Below are the code and all the weights of a small trained network. Each question names an input and a target symbol and asks about switching units off, where a switched-off unit gives its printed mean instead of its output.

import numpy as np


def w(rows, s, z=0):
    codes = np.array(rows[::2]) - 128.0
    scale = np.full(codes.shape[1], s)
    scale[-1] = z or s
    return codes * scale


def f(y):
    return np.maximum(y, 0)


def softmax(a):
    e = np.exp(a - a.max(-1, keepdims=True))
    return e / e.sum(-1, keepdims=True)


def log_softmax(a):
    a = a - a.max(-1, keepdims=True)
    return a - np.log(np.exp(a).sum(-1, keepdims=True))


def net(x, mask):
    ids = ['Ωβλμπφ'.index(c) for c in x.split()]
    T = len(ids)
    res = E[ids] + P[:T]
    u = 0
    for l in range(2):
        r = res
        for j in range(2):
            rows = slice(4 * j, 4 * j + 4)
            q, k, v = (r @ M[l][rows].T for M in (Q, K, V))
            z = softmax(np.where(np.tri(T) > 0, q @ k.T / 4**0.5, -1e9)) @ v
            o = O[l][rows]
            res = res + np.where(mask[u + j], z, o[:, -1]) @ o[:, :-1]
        u += 2
        y = f(res @ A[l][:, :-1].T + A[l][:, -1])
        res = res + np.where(mask[u : u + 16], y, B[l][:, -1]) @ B[l][:, :-1]
        u += 16
    return log_softmax(res[-1] @ U[:, :-1].T + U[:, -1])


Q, K, V, O, A, B = {}, {}, {}, {}, {}, {}
E = w([
[190,170,112,124,90],'Ω',
[23,209,147,39,2],'β',
[177,162,89,66,161],'λ',
[162,210,70,175,133],'μ',
[102,149,145,129,150],'π',
[87,204,98,201,169],'φ',
],0.012)
P = w([
[158,168,181,149,99],'0',
[141,197,154,136,137],'1',
[133,204,136,116,154],'2',
[120,191,121,111,153],'3',
[111,165,96,109,133],'4',
[107,149,77,110,120],'5',
[106,126,52,116,102],'6',
[103,106,37,127,85],'7',
[104,92,23,133,69],'8',
[101,66,9,138,56],'9',
],0.015)
Q[0] = w([
[199,95,143,236,228],'0.h0',
[151,50,227,89,144],'0.h0',
[174,43,56,112,219],'0.h0',
[167,104,161,171,227],'0.h0',
[199,108,195,137,139],'0.h1',
[110,64,95,138,174],'0.h1',
[225,1,189,197,185],'0.h1',
[189,51,184,149,241],'0.h1',
],0.0079)
K[0] = w([
[178,246,191,88,101],'0.h0',
[179,128,180,170,157],'0.h0',
[197,82,176,87,45],'0.h0',
[152,190,206,144,94],'0.h0',
[215,154,154,115,210],'0.h1',
[108,60,130,166,140],'0.h1',
[230,28,196,175,238],'0.h1',
[185,57,153,179,254],'0.h1',
],0.0083)
V[0] = w([
[132,21,214,126,141],'0.h0',
[196,139,123,1,107],'0.h0',
[142,86,55,126,232],'0.h0',
[216,212,189,148,237],'0.h0',
[58,166,235,32,79],'0.h1',
[134,160,113,26,196],'0.h1',
[47,163,20,85,9],'0.h1',
[195,95,74,196,133],'0.h1',
],0.0073)
O[0] = w([
[155,109,195,98,204,19],'0.h0',
[168,132,100,59,126,139],'0.h0',
[91,121,105,111,233,101],'0.h0',
[103,255,116,60,99,156],'0.h0',
[71,51,169,97,132,195],'0.h1',
[61,141,117,91,68,141],'0.h1',
[104,59,86,165,162,244],'0.h1',
[169,184,111,153,145,83],'0.h1',
],0.0094,0.011)
A[0] = w([
[124,143,123,177,216,108],'0.n0',
[172,76,116,52,128,118],'0.n1',
[159,91,152,105,92,65],'0.n2',
[186,108,93,141,100,71],'0.n3',
[97,43,183,142,181,139],'0.n4',
[167,122,76,19,216,163],'0.n5',
[127,84,164,78,175,128],'0.n6',
[92,90,162,89,56,18],'0.n7',
[98,97,152,167,46,37],'0.n8',
[129,254,187,96,139,138],'0.n9',
[166,160,92,178,154,88],'0.n10',
[89,71,168,115,118,117],'0.n11',
[132,188,185,73,186,3],'0.n12',
[92,154,96,145,211,199],'0.n13',
[179,123,84,147,169,43],'0.n14',
[183,197,227,179,104,171],'0.n15',
],0.009,0.0042)
B[0] = w([
[108,94,156,108,116,137],'0.n0',
[149,58,158,126,93,155],'0.n1',
[167,113,144,150,128,141],'0.n2',
[121,89,111,125,128,167],'0.n3',
[98,186,101,58,185,206],'0.n4',
[70,112,124,227,61,145],'0.n5',
[179,167,132,71,147,139],'0.n6',
[183,98,136,184,154,205],'0.n7',
[143,116,81,163,166,214],'0.n8',
[117,194,254,144,117,255],'0.n9',
[187,129,115,153,155,176],'0.n10',
[183,143,126,103,209,214],'0.n11',
[125,68,175,207,66,140],'0.n12',
[120,123,139,197,119,178],'0.n13',
[163,85,146,176,153,148],'0.n14',
[203,48,175,107,123,190],'0.n15',
],0.0087,0.0098)
Q[1] = w([
[149,163,137,138,89],'1.h0',
[144,44,100,139,161],'1.h0',
[80,134,5,135,103],'1.h0',
[167,90,165,144,171],'1.h0',
[148,66,116,143,166],'1.h1',
[151,143,99,133,121],'1.h1',
[180,112,208,125,189],'1.h1',
[140,148,181,154,103],'1.h1',
],0.018)
K[1] = w([
[175,151,180,113,121],'1.h0',
[102,105,22,121,141],'1.h0',
[66,223,100,67,128],'1.h0',
[158,43,69,166,143],'1.h0',
[117,93,6,119,142],'1.h1',
[80,135,136,89,95],'1.h1',
[171,30,129,176,132],'1.h1',
[176,108,180,181,47],'1.h1',
],0.013)
V[1] = w([
[84,159,91,255,201],'1.h0',
[41,38,172,64,92],'1.h0',
[229,140,166,99,133],'1.h0',
[215,175,58,66,62],'1.h0',
[155,102,198,147,172],'1.h1',
[112,193,116,105,248],'1.h1',
[108,149,98,185,74],'1.h1',
[205,131,65,166,97],'1.h1',
],0.0088)
O[1] = w([
[245,166,227,104,111,123],'1.h0',
[61,123,77,124,8,27],'1.h0',
[166,66,73,153,202,253],'1.h0',
[55,155,83,81,247,95],'1.h0',
[184,55,126,166,123,241],'1.h1',
[179,68,254,146,206,56],'1.h1',
[162,231,93,114,121,163],'1.h1',
[168,141,78,19,108,124],'1.h1',
],0.0073,0.0053)
A[1] = w([
[84,115,139,151,188,92],'1.n0',
[80,80,93,180,40,111],'1.n1',
[177,107,180,104,75,85],'1.n2',
[92,87,50,135,196,19],'1.n3',
[130,69,155,152,171,155],'1.n4',
[151,161,237,122,68,80],'1.n5',
[70,148,118,59,95,64],'1.n6',
[125,219,170,187,160,108],'1.n7',
[124,176,223,168,63,102],'1.n8',
[154,123,30,166,21,115],'1.n9',
[102,120,119,11,54,98],'1.n10',
[126,104,31,111,174,139],'1.n11',
[110,253,125,77,74,97],'1.n12',
[174,168,79,137,174,93],'1.n13',
[127,125,232,118,97,248],'1.n14',
[119,158,223,187,147,98],'1.n15',
],0.0083,0.013)
B[1] = w([
[171,90,158,104,134,155],'1.n0',
[181,114,139,80,215,206],'1.n1',
[71,135,157,119,166,183],'1.n2',
[254,165,102,81,23,199],'1.n3',
[102,147,94,110,79,192],'1.n4',
[60,95,166,122,152,188],'1.n5',
[196,125,109,89,165,132],'1.n6',
[138,99,150,59,106,196],'1.n7',
[95,112,159,104,145,191],'1.n8',
[127,127,207,186,124,232],'1.n9',
[191,160,144,118,155,150],'1.n10',
[78,59,159,134,115,254],'1.n11',
[93,160,196,80,69,142],'1.n12',
[54,99,132,70,142,210],'1.n13',
[140,162,29,121,85,245],'1.n14',
[190,144,117,120,108,184],'1.n15',
],0.0094,0.014)
U = w([
[101,91,7,158,99,192],'Ω',
[132,84,151,127,126,2],'β',
[43,117,198,129,78,126],'λ',
[113,85,155,86,237,80],'μ',
[131,76,152,254,174,185],'π',
[246,197,95,127,78,155],'φ',
],0.0072)

Each question gives the input, a string of symbols that net reads in full, and the target symbol t.
The units are the heads (4 rows each of Q, K, V and O) and the neurons (one row each of A and B). Each row of codes is followed by its name. A weight is (code - 128) times the scale printed after its matrix; where a second scale follows, it is the last column's (O, A, B and U).
mask holds one flag per unit, layer by layer, with each layer's heads first. A switched-off unit (its flag False) gives its mean, the last column of its rows in O or B, instead of its output. The means were averaged over made-up inputs and are rounded, as every weight is.
A unit's drop is (log p(t) with every unit on - log p(t) with that unit switched off) / (log p(t) with every unit on - log p(t) with every unit switched off).
The circuit of an input: a set's keep is (log p(t) with only the set's units on - log p(t) with every unit switched off) / (log p(t) with every unit on - log p(t) with every unit switched off). Starting from the 12 units with the biggest drops (on a tie, the unit counted first), units are removed one at a time, each time the one whose removal leaves the highest keep (on an exact tie, the one counted first), for as long as the keep stays at least 0.8.
units of the circuit, in order: the units of the circuit, biggest drop first
most important unit: the unit with the biggest drop
k most important neurons: the k neurons with the biggest drops, biggest first
top k neurons in layer l: the k neurons of layer l with the biggest drops, biggest first
heads that matter: for each layer, one digit per head in row order, 1 if its drop is at least 0.15 and else 0, layers parted by /
input Ω μ Ω φ Ω, target μ: units of the circuit, in order : (1.h0; 0.h1)
input Ω β Ω, target π: most important unit : 0.h1
input λ μ Ω Ω, target λ: heads that matter : 10 / 00
input Ω μ Ω Ω φ, target μ: units of the circuit, in order : (1.h0; 0.h1)
input φ Ω π λ Ω λ λ, target λ: top 4 neurons in layer 0 : (0.n15; 0.n5; 0.n11; 0.n12)
input Ω μ φ μ Ω μ φ φ π φ, target φ: heads that matter : 11 / 10
input φ β π π μ φ, target λ: heads that matter : 01 / 10
input Ω λ φ λ π Ω π μ, target π: heads that matter : 11 / 00
input π φ Ω μ β, target φ: 4 most important neurons : (0.n9; 1.n11; 0.n11; 1.n10)
input Ω φ μ μ π π Ω μ φ, target π: units of the circuit, in order : (0.h1; 1.n9; 1.n14)
input Ω λ Ω Ω Ω β, target π: units of the circuit, in order : (0.n7; 0.h0; 0.h1)
input λ λ Ω μ φ μ φ Ω Ω π, target φ: units of the circuit, in order : (1.h0; 1.n11)
input π Ω λ, target π: heads that matter : 11 / 11
input λ φ λ Ω Ω λ β, target μ: units of the circuit, in order : (1.n1; 0.h1)
input φ μ Ω π μ, target μ: units of the circuit, in order : (1.h0; 0.h1; 1.n13)
input Ω φ μ φ μ Ω, target μ: units of the circuit, in order : (1.h0; 0.h1; 1.n13)
input μ λ π Ω Ω φ φ Ω λ λ, target φ: units of the circuit, in order : (1.h0)
input π Ω Ω μ, target π: 3 most important neurons : (0.n15; 0.n9; 1.n9)
input π π β φ φ π, target λ: units of the circuit, in order : (1.h0; 0.h1)
input φ Ω π, target φ: heads that matter : 01 / 10
input β π μ, target Ω: heads that matter : 11 / 01
input φ Ω β Ω π Ω Ω Ω φ Ω, target λ: heads that matter : 01 / 11
input λ μ π, target λ: heads that matter : 10 / 00
input λ π Ω π π, target π: most important neuron : (0.n9)
input Ω Ω φ λ, target Ω: 3 most important neurons : (0.n15; 1.n3; 1.n11)
